Known rows:
[-191,   24,   55,   51,  -58,   67,  -42,   18,   56,  112,  -62,  -89,
   66, -211, -399,  155, -287,  -19, -192,   50,  186,  176,    1,   97,
 -149,  113,  -78] -> brefome
[-236,  -99,   82,   24, -101,  -50,  -44,   23,    5,  155,   32, -139,
   80, -155, -379,    5, -201,  -42, -264,   57,  313,  180,  364,  168,
 -204,   93,   29] -> stakle
[-235,    0,    4,  123, -123,  -75, -162,   36,  -47,   23, -156, -175,
  190, -232, -385, -120, -361,  -28,  -41, -107,   78,   67,   48,  -44,
  177, -138, -178] -> seste
[-186,   86, -201,   50,  -62,  201, -115,  171,   24,   90,  124, -119,
  240, -105, -350,   -8, -182, -260,    6,  200,   76,  150, -245,  169,
 -384,  -65, -254] -> skodem
[-182, -240,  -52,   74, -118,   23, -114,   57,   22,  120,  -29,  -97,
  441, -317, -281,  132, -270,    1, -106,   -2,  107,  -22, -104,   69,
 -117,  175, -105] -> trabras
[-135,   71,   63,  -39,    0,  -60, -168,   77,  -43,  118,  -53, -166,
  424, -238, -315,   79, -325, -120,  -91,  -20,  122,   60, -317,   15,
  120,  149,  -67] -> bidrasku
[-168,  -48,  -85,   51,  159,  135,  -23,  113,    9,   75,    8,   35,
   85, -187, -382,  115, -151, -176, -400,  102,  -19,  102,  495,  -13,
  155,  237, -292] -> kaple
[-138, -138,  -94,   84,  -43,   59,  -47,   76,  -34,  100,  -71, -115,
  270, -189, -535,   85, -263,  -76, -106,   88,  263,  135, -266,   71,
  200,  214,  -83] -> plokluk
[-169,  133, -168,   63, -144,   76, -218,  185,    0,   88,   10,  -71,
  357, -196, -320,   51, -244, -151,  -49,   66,  105,   88, -179,  159,
 -217,   22, -114] -> debegen
[-146,   29,   79,  -67,  211,   36,  -42,   63,  -37,  117,   30, -132,
  227, -180, -346,   68, -247, -241, -205,   93,   49,  107, -110,  -50,
  150,  181, -226] -> skugre
[-243,   32,  -37,  116, -161,  -94, -153,   26,  -17,   26, -139, -179,
  182, -226, -394,  -68, -348,  -37,  -51, -118,   91,   71,   52,  -72,
  168, -135, -209] -> grifir
[ -32, -144,   66,   28, -184,  242,  -21,   21,  -58,  148,  -14, -248,
  230,  -87, -465,   86, -322, -173, -193,  -22,   23,   83,  200,    9,
 -254,  162, -176] -> klesu
[-180,  163,  141,  -11,  170,   19,  -70,   75,   20,  108,  -51,   17,
    6, -253, -376,  215, -279, -142, -371,   74,  120,  178,  102,    3,
   26,  208,  -89] -> supa
[-127, -124, -182,   92,   -7,   81,  -35,   53,  -75,  113, -172, -106,
  319, -154, -556,   64, -256,   -1, -106,   93,  306,  163, -367,   77,
  300,  245,  -47] -> paplos
[-150,   95,  140,   50,  -80,  124,  -26,   11,  200,   41,  -55, -130,
   30, -234, -394,  219, -303,   77,  -59,   32,   93,  188, -135,  180,
  108,  174, -160] -> fosulok
[-125,   15, -288,   74,  -47,   66, -116,   27, -105,  129, -305,  -97,
  487, -155, -393,   42, -264,  140, -143,   -7,  209,  119, -207,   90,
  264,  219,  -30] -> skofak
[ -72,   71, -182,   11, -351,   19, -117,   47,   58,  149,   -5, -154,
  379, -165, -420,  330, -278, -106, -188, -106,  125,   55,  111,  -31,
 -152,  253, -147] -> veve

Facts:
dribul {Λ=520, ρ=supa}
veve {Λ=520, ρ=fludrim}
tidefle {Λ=520, ρ=futrim}
lagri {Λ=730, ρ=fligos}
niflan {Λ=548, ρ=fludas}
pliklo {Λ=520, ρ=paplos}
sepi {Λ=520, ρ=gradivas}
zeklam {Λ=330, ρ=tukli}
fladu {Λ=730, ρ=pluzel}
greti {Λ=520, ρ=grupli}
mudrak {Λ=730, ρ=stufe}
gifo {Λ=520, ρ=dufik}
fludrim {Λ=548, ρ=seva}
plokluk {Λ=548, ρ=grodrak}
leradram {Λ=548, ρ=flastom}
traple {Λ=520, ρ=fetrom}
pubrem {Λ=330, ρ=nupo}
grome {Λ=548, ρ=tozen}
gitril {Λ=730, ρ=lupar}
klukor {Λ=520, ρ=skestunik}
griflefle {Λ=548, ρ=neves}
tise {Λ=730, ρ=stedin}
muklon {Λ=330, ρ=tibil}
kloskos {Λ=730, ρ=mudrak}
seste {Λ=520, ρ=maflol}
kisevur {Λ=330, ρ=bravir}
skozum {Λ=520, ρ=vumol}
pavuru {Λ=520, ρ=fipodram}
gudra {Λ=520, ρ=komem}
breklo {Λ=730, ρ=skudos}
zekar {Λ=548, ρ=brore}
brefome {Λ=330}
pluso {Λ=730, ρ=klobri}
lefas {Λ=730, ρ=zumi}
grodrak {Λ=730}
debegen {Λ=520, ρ=tragras}
penol {Λ=548, ρ=sives}
sovas {Λ=520}
neskotun {Λ=330, ρ=plazin}
verak {Λ=520, ρ=drado}
tigre {Λ=730, ρ=pubrem}
pluki {Λ=730, ρ=trisega}
vopuvek {Λ=730, ρ=koto}
drofeplu {Λ=520, ρ=bropa}
vastol {Λ=548, ρ=droboflus}
moner {Λ=730, ρ=plokluk}
pudris {Λ=548, ρ=brorim}
flotik {Λ=330, ρ=klukor}
granur {Λ=730, ρ=peba}
klobri {Λ=330, ρ=skitrok}
kupli {Λ=520, ρ=tidefle}
tafli {Λ=330, ρ=kisevur}
flabis {Λ=330}
bravir {Λ=330, ρ=fuflom}
drado {Λ=520, ρ=grifir}
skitrok {Λ=520, ρ=muklon}
fosulok {Λ=330, ρ=biklar}
zedra {Λ=330, ρ=naflum}
seva {Λ=730, ρ=flapatril}
breva {Λ=330, ρ=plapur}
komem {Λ=330, ρ=lagri}
pebik {Λ=330, ρ=gifo}
vumol {Λ=548, ρ=pleklazam}
braben {Λ=730, ρ=tinel}
fluku {Λ=548, ρ=verak}
nogim {Λ=330, ρ=breva}
flekloras {Λ=548, ρ=zevum}
bidrasku {Λ=520, ρ=brizo}
brizo {Λ=520}
paplos {Λ=548, ρ=kugrin}
stegrok {Λ=730, ρ=klosker}
skudos {Λ=330, ρ=zistak}
sokler {Λ=330, ρ=saska}
motobe {Λ=730, ρ=niflan}
kluskiklu {Λ=548, ρ=leradram}
sefur {Λ=330, ρ=listel}
roskom {Λ=548, ρ=mugon}
gresofal {Λ=330, ρ=flabis}
stakle {Λ=330, ρ=drofeplu}
tragras {Λ=548, ρ=bovul}
biklar {Λ=730, ρ=mebo}
kaple {Λ=730, ρ=lefas}
naflum {Λ=330, ρ=gudra}
gradivas {Λ=330, ρ=granur}
rekebo {Λ=330, ρ=ziski}
futrim {Λ=548, ρ=neskotun}
stozapun {Λ=330, ρ=rabrer}
ziski {Λ=730, ρ=dribul}
klosker {Λ=730, ρ=stozapun}
grifir {Λ=520, ρ=tudek}
skubrom {Λ=548}
radrin {Λ=730, ρ=fluku}
poskitrum {Λ=520, ρ=bitiku}
neves {Λ=548, ρ=natur}
betra {Λ=330, ρ=nugruk}
fuflom {Λ=548, ρ=braluzam}
zistak {Λ=330, ρ=skazadu}
tinel {Λ=548, ρ=zekar}
tukli {Λ=330, ρ=skufir}
supa {Λ=330, ρ=fladu}
peba {Λ=548, ρ=traple}
skazadu {Λ=730, ρ=greti}
tibil {Λ=520, ρ=fosulok}
saska {Λ=548, ρ=klalin}
skestunik {Λ=548, ρ=klupon}
brakas {Λ=330, ρ=druklil}
nagral {Λ=548, ρ=klesu}
skugre {Λ=730, ρ=kome}
vura {Λ=730, ρ=tigre}
plazin {Λ=330, ρ=grastar}
vopla {Λ=730, ρ=klovum}
flapatril {Λ=520, ρ=trirom}
grastar {Λ=330, ρ=klekam}
bropa {Λ=520, ρ=kupli}
plapur {Λ=520, ρ=vopuvek}
bovul {Λ=548, ρ=rezu}
nupo {Λ=730, ρ=brakas}
rabrer {Λ=520, ρ=pliklo}
tegrir {Λ=730, ρ=gresofal}
droboflus {Λ=730, ρ=kloskos}
zumi {Λ=520, ρ=rekebo}
klupon {Λ=330, ρ=gitril}
klagrogrir {Λ=330, ρ=pebik}
dedron {Λ=730, ρ=tegrir}
braluzam {Λ=520, ρ=skofak}
gutis {Λ=330, ρ=flekloras}
brorim {Λ=520, ρ=lutro}
floska {Λ=330, ρ=klistegus}
toflin {Λ=330, ρ=grome}
kitalak {Λ=520, ρ=roskom}
dagu {Λ=520, ρ=motobe}
pleklazam {Λ=520, ρ=tafli}
trirom {Λ=548, ρ=grubugrok}
maflol {Λ=330, ρ=stusam}
skofak {Λ=520, ρ=stegrok}
skodem {Λ=730, ρ=vastol}
bomi {Λ=520, ρ=nagral}
klekam {Λ=330, ρ=vura}
flele {Λ=548, ρ=klobi}
stimizu {Λ=330, ρ=debegen}
bradreru {Λ=330, ρ=veve}
klobi {Λ=330, ρ=librir}
flastom {Λ=520}
bitiku {Λ=548, ρ=pavuru}
lafizu {Λ=520}
grupli {Λ=330, ρ=zoveto}
stedin {Λ=520, ρ=rebur}
mebo {Λ=520}
fligos {Λ=330, ρ=klagrogrir}
trisega {Λ=520, ρ=gutis}
trabras {Λ=520, ρ=kidul}
pluzel {Λ=520, ρ=skugre}
brore {Λ=330, ρ=pluki}
fipodram {Λ=548, ρ=fladim}
mugon {Λ=730, ρ=dagu}
stusam {Λ=730, ρ=dedron}
fedrel {Λ=520, ρ=skubrom}
librir {Λ=330, ρ=sepi}
klalin {Λ=520, ρ=pluso}
lutro {Λ=548, ρ=lalos}
vuzibor {Λ=520, ρ=kaple}
grubugrok {Λ=730, ρ=breklo}
zoveto {Λ=730, ρ=griflefle}
tozen {Λ=730, ρ=stakle}
trekli {Λ=520, ρ=flupe}
listel {Λ=330, ρ=penol}
piba {Λ=730, ρ=pudris}
kugrin {Λ=548, ρ=poskitrum}
pletak {Λ=548, ρ=skozum}
druklil {Λ=330, ρ=kitalak}
flupe {Λ=548, ρ=grustutin}
fludas {Λ=548, ρ=klukler}
grustutin {Λ=330, ρ=fedrel}
rebur {Λ=330, ρ=sefur}
klistegus {Λ=548, ρ=zeklam}
nugruk {Λ=548, ρ=kluskiklu}
zupel {Λ=330}
goduk {Λ=520, ρ=pletak}
koto {Λ=330, ρ=bomi}
klukler {Λ=520, ρ=sokler}
kidul {Λ=330, ρ=floska}
rezu {Λ=730, ρ=skodem}
lupar {Λ=520, ρ=bradreru}
kome {Λ=520, ρ=braben}
tudek {Λ=730, ρ=vopla}
zevum {Λ=330, ρ=bidrasku}
dufik {Λ=330, ρ=nebo}
nebo {Λ=548, ρ=zupel}
skufir {Λ=730, ρ=trekli}
lalos {Λ=330, ρ=goduk}
klesu {Λ=730, ρ=flotik}
natur {Λ=330, ρ=radrin}
fetrom {Λ=520, ρ=vuzibor}
klovum {Λ=520, ρ=seste}
sives {Λ=548, ρ=nogim}
stufe {Λ=520, ρ=betra}
fladim {Λ=548, ρ=moner}

Rows:
No name comes twice in this set of rows, the named rows included.
[-207,  164,  -39,   66,  -80,  125, -115,  114,   58,  101,   10,  -48,
   74, -182, -381,  129, -262, -126, -120,  139,  177,  207, -169,  177,
 -409,   -9,  -86]  stimizu
[ -79,  -87,  108,   75, -151,  116, -174,   93, -101,  103, -136, -168,
  328, -206, -387,  -19, -371,  -63, -161,  -79,   40,   43,  135,   78,
  -52,  115,  -27]  stedin
[-201,  159, -120,   31, -254,  -28,   -6,  -45,  159,  121,   -2, -121,
   34, -171, -462,  367, -274,  -68, -189,  -29,  224,  188,   42,  -67,
 -222,  100, -204]  zistak
[-160,   -6,  -14,   -1,  192,   90,  -34,   93,  -14,   93,   20,  -25,
  143, -187, -369,  100, -186, -213, -335,  100,    6,  100,  264,  -33,
  167,  217, -265]  ziski
[-239,   48,  -81,  106, -178, -109, -147,   20,    7,   34, -117, -174,
  197, -216, -397,  -19, -334,  -40,  -46, -118,  103,   74,   61,  -88,
  150, -111, -226]  verak
[-197, -160,  -37,   21, -162, -112, -147,   89,  -55,  145,   30, -164,
  366, -159, -325,  -85, -175,  -58, -208,  -20,  250,   56,  418,  153,
    2,  136,    7]  drofeplu
[-162, -114,  -69,  122,   56,   78,  -66,  193,   20,   48,   24,  104,
   27, -259, -524,  186, -178, -191, -405,   98,  106,  107,  436,   19,
  240,  310, -186]  peba
[-177,   36,  -87,   72,  -11,  107,  -26,  -14,   -8,  131, -213,  -70,
  147, -170, -432,  137, -274,   97, -206,   67,  245,  213, -114,  108,
  -32,  155,  -24]  lalos
[-142,  107,   -3,    2,  103,  -23, -172,  145,  -33,   92,  -64,   20,
  282, -267, -329,  145, -248, -150, -330,   -2,   42,   59,  174,  -15,
  228,  251, -121]  dribul
[ -57,  -78,  -89,    2, -231,  171,    5,    1,   32,  159,   49, -228,
  254,  -83, -465,  224, -262, -178, -186,   -9,   73,   93,  152,  -30,
 -238,  204, -242]  gitril

The same nodes again, as new rows of numbers:
Known rows:
[  29,  221,  113, -216,   21,   -6,   89,  113,  126,  190,  -42,   49,
   16, -258,  131,   13,   47, -111,  200, -247,  -24, -269,  -55, -305,
  -18,   13,   56, -141, -278,  164] -> gradivas
[  92,  399,  280, -354,   32, -169,  -86, -283,  284,  364,    9,  117,
  -32,   28,   65,  429, -143, -297,  -58, -103, -250, -193,   12,   -3,
  -37,  120,  284,  -89,  226,   76] -> flotik
[ -71,  266,  137,  -71,   30,  -54,   71,   15,  228,  -54,   -8,  126,
   -3, -105,  -26,  171,  -71,  -55,   18,  -11,  -99, -148,  -68, -148,
  -22,  -46,   99,  -91, -234,  262] -> pebik
[  37,  202,  115, -240,   29,    6,   96,  172,   90,  250,  -49,   28,
   18, -280,  163,   -7,   69, -144,  248, -321,   -8, -299,  -48, -351,
  -14,   25,   48, -153, -302,  163] -> brore
[ -48,  265,  139,  -85,   24,  -55,   58,    5,  237,  -53,    4,  126,
    1, -112,   -9,  166,  -79,  -57,   19,  -22,  -97, -151,  -65, -164,
  -25,  -54,   91, -112, -214,  227] -> kidul
[-178,  186,  297, -280, -186,   34,  -21,  -42,  327, -295,  142,  292,
 -171, -196, -241,   84,  251,  -28,   29,   44,  -97, -348,   -1,   37,
  -92,  -70, -238, -375, -267, -150] -> natur
[ 138,  377,  -21,  -12,  -17,    9,  -91, -277,  351,  -78,   57,   62,
   10, -134,  300,  133, -187,   65, -203,    5,  222,   88, -461,    2,
 -130,  -78,   99, -231, -330,   73] -> brakas
[-307, -296,    8, -165,   23,  117,   -4,  130,  -52, -338,  132,  -57,
 -118,  -87, -288, -101,  261,  -65,  236,  356,  117, -153,    5,  262,
 -221,   -3, -327,  -92,   40, -177] -> klovum
[  -2, -162, -259, -166,   83,  105,   88,  -45,  -54, -206,   -4, -153,
   21,  -70,  -92, -314, -196,   57,  238,  367,  -96,  176,  208,  -73,
 -358,  -67,  -37,   89,  356,  158] -> skozum
[ -55, -288, -138, -280,  192,   99,   76,  296, -289,  292,  -52, -310,
   53, -195,  138, -213,  170, -222,  494,  -72,  201, -189,   -6,  -97,
 -161,  127,  -75,   70,   57,   18] -> kome
[ 305, -105, -176,   89,  -66, -220,   21,   53,    4, -209, -255,   66,
   56,   86,  -95, -295,   18,   64, -262,  -88,  -95,  219,  224, -100,
   61, -162, -118,  -24,  152,   16] -> lutro
[ 331, -131, -198,   79,   18, -121, -135,  -17,   79,  -79,  -89,  -60,
   95,  112,  144,   -8,   25,   31, -572, -174,  296,  475, -258,  148,
   87, -140, -122, -101, -170, -191] -> roskom
[ 164, -143,  -70,  173,   16, -277,   -4,  170,  -46, -126, -247,   25,
   56,  133,  -96,  -61,  131,  -55, -288, -131,   22,  107,   62,   39,
  208,  -93, -114,   15,    6,    3] -> klistegus
[ 293, -113, -179,   87,  -63, -211,   20,   64,    6, -209, -246,   59,
   54,   85,  -90, -290,   16,   64, -275,  -90,  -98,  232,  231, -109,
   49, -167, -129,  -18,  151,   18] -> fladim
[ 319,  -99, -212,   67,  -85, -203,   40,   32,   12, -242, -248,   66,
   57,   68,  -99, -360,  -24,  107, -258,  -66, -138,  275,  280, -161,
   32, -197, -124,  -31,  179,   43] -> bitiku
[ 261, -187,  -86,   16,    9, -236,   10,  269, -134,   98, -267,  -34,
   74,    9,   36, -191,  243, -116, -122, -349,   93,   11,   83, -103,
  203,  -35, -157,  -28,  -47,  -83] -> flekloras
[-249,  -98,  186,  278, -322,  287,  -43,  -57, -127, -193,  262,  208,
 -173,   29, -189, -102,  256,  336,   19,    5,  -25, -151,   97,  143,
  209,   25, -206,  -67, -176, -438] -> tudek

Rows:
No name comes twice in this set of rows, the named rows included.
[-207,  -81,  130,  311, -277,  264,  -27,  -44, -148, -138,  232,  167,
 -118,   48, -131,  -94,  173,  338,   16,  -20,  -27,  -97,   77,  100,
  213,   35, -135,  -11, -163, -341]  stusam
[ -69,  266,  311, -362, -146,  -30,  -67, -175,  338,  -50,  115,  247,
 -153, -131, -135,  205,  153, -137,   -1,  -14, -166, -319,   16,   59,
  -94,    2,  -79, -313,  -53, -149]  skudos
[  50,  135,  169,  180, -102,   64, -111, -343, -163,  516,  111,   29,
  -15,  271,  150,  277, -166,   39,  -78, -158, -192,   21,  115,  127,
  247,  212,  348,  231,  364, -208]  vopuvek
[ 325,   35, -176,  346,  -77, -351, -114, -106,  -10, -206, -341,   47,
   25,  122,  157, -220,  103,   16, -262,  -48,  231,   -8, -182,  147,
  153,  -69, -106,  -58,   73,  -66]  grome
[ 160,  437,  -48,   65,  -42,  -44, -110, -332,  340, -129,    2,   81,
    1, -123,  353,   69, -179,   81, -150,   56,  253,  -16, -499,   26,
 -132,  -62,  104, -235, -291,   94]  pubrem
[ 416,  154, -271,  477, -120, -375, -190, -269,   20, -289, -384,   39,
   19,  126,  327, -288,   67,   72, -300,   13,  377,   -7, -398,  239,
  111,  -69,  -91, -104,   68,  -93]  futrim
[ -50, -178, -199, -150,  110,   75,   63,    5,  -76, -138,   14, -173,
   21,  -41,  -72, -195, -125,  -18,  234,  323,  -13,  111,  120,   12,
 -303,  -19,  -38,   85,  279,  107]  brorim
[  -7, -168,  -30,  396,  115, -357,   68,  351,  -87, -230, -288,   44,
   88,  235, -224,   97,  117,  -67, -303,  -37,   -2,   71,   51,   77,
  343, -101,  -69,  156,  -90,  215]  leradram
[ -22,   92,   85, -415,  123,  212,    0,   59,  357,  112,  307,    6,
   68, -128,   23,  381, -183,   -8, -359, -182,   23,  428, -191, -135,
 -118, -128,   57, -184, -498,   56]  sokler
[ 258, -160,  -92,   50,    1, -242,  -12,  213, -107,   42, -262,   -6,
   61,   38,   11, -165,  203,  -99, -170, -284,   79,   27,   66,  -51,
  197,  -47, -135,  -23,  -11,  -82]  flele

The same nodes again, as new rows of numbers:
Known rows:
[ 149,  177,   75,  -12,   13,  -96,  -84, -173,   51, -171,  181,  -71,
 -152] -> vopuvek
[ -18,   62,  -81, -250,  -80,  -71,   31, -116,   47, -135, -135,  -53,
 -206] -> moner
[ 28, -10, -41,  10, -14,   2,  19,  35,  60,  29, -39, -36, 113] -> grustutin
[ -72,  103,  -58,  136,  104,   17, -338, -128,  -55,  -90, -129,  -52,
 -115] -> kitalak
[ -60,   98,  -53,  166,  108,  -11, -335,  -95,  -26, -100, -126,  -44,
  -97] -> flapatril
[-224,    7,  -43,  130, -242,    2,  190,  -42,   41,  -54,  -80,  -22,
 -117] -> flupe
[ 31,  -4, -36,  13,   2,   3,  26,  38,  56,  29, -31, -36, 110] -> tukli
[ 187,  207,  121,   64,   59, -117, -115, -186,   61, -177,  252,  -77,
 -140] -> tise
[ 32,  36, -38,  66,  29,  66,  50,  -8,  -9,  46,  25, -71, 118] -> tafli
[ 26,  18, -68, 195, 473,  72, 422,  28, 171,  42, -60, -98,  11] -> toflin
[ -79,   72, -109,  303,  455,   33,    7,  -43,  104, -105, -182,  -76,
 -150] -> kupli
[ -73,  136,   -2,  -31, -250,   -2, -680, -205, -216,  -81,  -91,  -29,
  -70] -> tibil
[  25,   53, -207,  507, -107,   57, -245,  218,  -42, -151,  102,  -62,
  209] -> sepi
[ -73,  118,  -46,  126,  136,   25, -308, -158,  -65,  -82, -141,  -62,
 -137] -> gifo
[-249,   28,  -62,  244,  126,   65,  485,  -94,  102,  -32, -111,  -74,
 -207] -> futrim
[ -15,  124,   12,  188,  148,  -45, -404, -140,   -4, -112,  -54,  -38,
 -104] -> lupar
[-275,   22,    4,   18, -180,  -10,  163, -150,   28,  -32, -150,  -20,
 -219] -> kugrin

Rows:
No name comes twice in this set of rows, the named rows included.
[ -70,  133,  -15,   10, -174,    5, -610, -185, -184,  -82, -100,  -36,
  -84]  klalin
[ -79,  131,   -5,  -70, -279,  -16, -701, -208, -228,  -75, -118,  -23,
  -84]  mebo
[-235,   56,  -52,  223, -207,   80,  239,  -73,  -38,  -32,   -2,  -66,
  -95]  vumol
[  32,   99,  -88,  -88,  -80,  -17,   64,  -74,    6, -143,    9,  -83,
 -130]  seva
[  8,  26, -39,  73, 268,  63, 216, -24,  75,  53, -67, -75,  30]  klekam
[   6,   92, -128,  -47,   64,   14,  229,  -61,   41, -133,  -45, -101,
 -159]  tigre
[   4,  139,  -53, -297, -460,   -6, -295, -179, -198, -119,   32,  -69,
 -100]  biklar
[-155,  -88, -259, -174, -117,  145,  218,   93,  -55,   93, -313,  -63,
   90]  flabis
[ -84,  175,  -21,  109,  229,   79, -298, -259, -138,  -51, -128,  -94,
 -193]  debegen
[ -37,   59, -188, -141, -137,   36,  152,  -25,  -24, -130,  -89,  -89,
 -100]  skazadu
[-252,   72,   11,   29, -326,   52,   35, -189, -104,  -18,  -47,  -44,
 -157]  niflan
[  19,   77,   46, -199, -298,   37, -332, -146, -171,   71,   16,  -41,
   93]  muklon

